Rows, each with roughly how far along a hidden order it lies (0 to 20)
In the rows, zero is written as 100.
[ 99 109  98 100 127 102  86 106  94  84  75  98 121  91 103 112 105 129
  97 109 104  92  97 104  72 106  81 110 102 102  86  88  93  91  85 127
 102  98 107  83 100  96  92  98  94  83 109 115 103 136  87 101  89 127
  94  90 136 106  72 120 101 100 113 101  62  98 111  99 116 116 100  88
  98 104 102 109 101  97 100 102  96  70 111 110 104  61 103  96 106  94
 118 134  76  97 132  74 200  98 114 117 123  81 112  47  98 149 100  95
  99  49 136  98 102 102 129 162  60  80  99 110  97  88 106 100 104  88
 110 105  97 109 114  98  89 173]  10
[102 105 104 105 110 105  93 102  93 117  65 101 123 105  96  64 123 119
 101  98  92  93 100 113  95 101 108  88 107 107  91 113 103  84 113 115
  77 100 118 101 101  95  90 147 104  97 114  85  89  98 107 114 100  93
  93 105  84  85 105  66  70 103 109 104  97  99 124 102 101  63  92 100
  98 118  97 102 104 108 101 107  97 111 118 116 106  60 103  98 100  90
  91 127  93 121  66  91 200 124  98 113  27 113  76  45 101 118  88  97
  88  75 125 103 101  86 113 167  96  79 119 128 106  66  98 101 109  92
  91 111 116 113 103 102 101 116]  20
[101  95 108 106  72  99 110  98 110 120 112 102  88 123  97  83  98  81
 105  96  95 105 101  99 116  98 123  77  97 100 108 118 107 109 118  82
  87 101  99 118  97 105 105 108 108 122  97  84  96  66  99  98 114  71
 106 119  63  92 131  61  66 102  92  97 128 103 115  97  80  74  97 116
 106 104  99  91  99 106  99  97 103 131  96  96  95 109 108 100  93 100
  83  74 114 110  83 129   0  96  84  81  26 124  79 121  99  48  96 105
  99 147  85 100  98  87  69  56 143 105 101 101 105 101  92 103  97 109
  82  99 117  93  87 104 110  33]  10
[ 99 106 100 102 115 104  92 106  96  95  79 100 115  98 103 127 105 118
  99 112 106  94  97 103  75 107  88 103  96 101  90  90  96  99  89 123
 108  98 101  90 100  99  93  94  96  88 105 107 105 118  89  98  93 121
  95  97 111 104  86 108  77  99 108 102  66  99 112  97 112 104  99  91
 100 101 102 107 100 101  99 100  98  76 109 107 106  51 108  94 104  96
 114 118  81  98 147  82 200  88 112 107  93  91 104  73  98 141  98  96
 102  73 132  96 101  99 113 144  74  80  97 108  98  88 105 108 102  91
 103 101  98 109 114  99  91 156]  10
[101  97 105 101  80  95 107  93 114 114 115 100  89 108  95  60  99  80
 102  84  95 106 103 101 127  92 118  94 111 101 108 115 102  97 114  81
  73 104 106 114  99 102 107 115 106 122 100  86  91  79 105 104 107  74
 105 109  88  89 115  83 133 104  95  96 144 100 101 101  88  86  99 111
 102 104  97  91 102 102 102  99 100 131  92  96  89 153  99 103  95 101
  82  83 117 109  40 125  19 120  82  93  93 120  81 107 100  57 100 105
  96 129  83 105 100  99  84  58 124 121 106  96 105 110  95  89  98 108
  93 102 113  89  87 103 111  49]  10
[101  96 103 101  76  96 109  95 106 113 117 100  84 112  97  76  96  83
 103  90  92 106 102  98 122  93 119  89 101 100 109 112 104 103 111  80
  80 102  98 116 100 104 107 109 105 120  95  94  93  78 103 100 110  73
 106 110  82  97 120  82 104 103  93  97 139 102 101 101  85  87 100 113
 102 100  98  91 101 102 101 100 102 128  92  94  93 134 100 103  95 103
  86  76 116 103  59 125   0 108  84  86  82 118  85 118 100  55 101 105
 100 138  77 103  99  95  79  53 135 113 103  95 104 107  95  94  97 111
  90 101 111  93  86 102 111  30]  10
[ 98  99  97  96  95  97 104 100 104  80 124  99  85  91 105 137  81  92
  99 107 108 103  99  91  97 101  90 112  92  95 104  87  95 109  86  97
 118 100  83  95  99 105 106  51  94  98  90 122 111 107  90  88  98 113
 104  95 121 115  87 131 115  98  96  97  88 101  90  97 105 131 106  97
 102  84 104 100  97  93  99  93 102  78  86  88  98 113 102 100 102 108
 113  86 101  85 148 104   0  71 105  91 157  84 119 148  98  95 110 102
 113 111  90  96  99 112  95  59  94 112  80  83  94 130 104 100  91 103
 109  92  88  91 101  97  97 103]  0
[ 99 103 103 100  94  92  98 103 117  78 120  98  88 110 107 128  79 100
  99 108 113 103  97  89  82 102  90 106 101  95  96  87  90 118  85 111
 100  99  88  93  94 108 108  51  96 110  93 129 114 125  64  82 102 118
 108  99 158 126  78 123 121 101 101  94  88 101 113  91 105 143 109 103
 106  89 105  99  97  91 100  90 101  69  88  87  90 111 109  97 103 103
 120  83  88  77 152 106  17  66 104  87 162  81 116  94  90  87 117 102
 111  93 107  95 100 109  96  43 105 107  86  80  95 133 104  95  88 101
 104 101 104  85 100  99  96 127]  0
[102 105 111 107 108 104  99  98 113 131  68 101 121  95  92  71 128  95
 102  86 102  94 102 114 112  98 110  96 119 109  98 116 102  80 119 109
  83 105 123 101 100  92  94 150 106 102 118  69  90  79 112 117  91  85
  94 106  58  70 110  76 121 103 104 102 111  95 114 100  95  51  88  95
 100 116  95 100 105 109 101 103  94 131 117 117 101 114 104  98  99  90
  88 122 102 133  36  90 200 137  91 118  29 119  72  67 104 108  85  98
  84  96 119 103 102  91 100 150  78 103 119 120 107  82  97  99 111  92
  98 102 110 106 101 103 102  92]  20
[ 99  98 101  98  88  95 106  99 110  85 129  99  81 102 105 131  78  87
 100 106 109 105  99  89 100 101  96 103  92  94 106  90  97 117  91  94
 109 100  82 100  97 107 108  48  97 108  88 113 110 100  85  86 105 105
 108 102 112 117  97 120 107 100  95  96 100 102  95  94 100 129 106 104
 105  85 104  95  96  94  99  91 103  86  84  86  95 124 105 100 100 108
 108  73 102  83 146 116   0  65 101  83 137  90 118 148  97  78 111 104
 112 128  86  96  99 108  84  38 111 113  82  76  96 132 101 100  89 107
 103  93  94  87  95  99 102  81]  0
[ 99 107 100 101 119 101  89 108  98  83  86  99 112 102 107 138  95 125
  98 119 109  94  96  99  66 110  81 104  93  98  87  86  92 105  82 129
 112  96  82  85  97 102  94  76  93  89 103 126 112 133  75  93  94 129
  98  95 146 118  76 114  73  99 109 101  71 100 120  93 116 122 103  93
 102  98 105 107  99  97  99  98  99  60 106 102 105  47 110  94 106  95
 126 118  74  90 171  84 191  72 114 103 108  79 115  62  94 142 104  96
 107  58 138  94 101 101 117 137  78  74  93 100  95  95 106 109  98  92
 105 103 101 106 111  98  89 161]  10
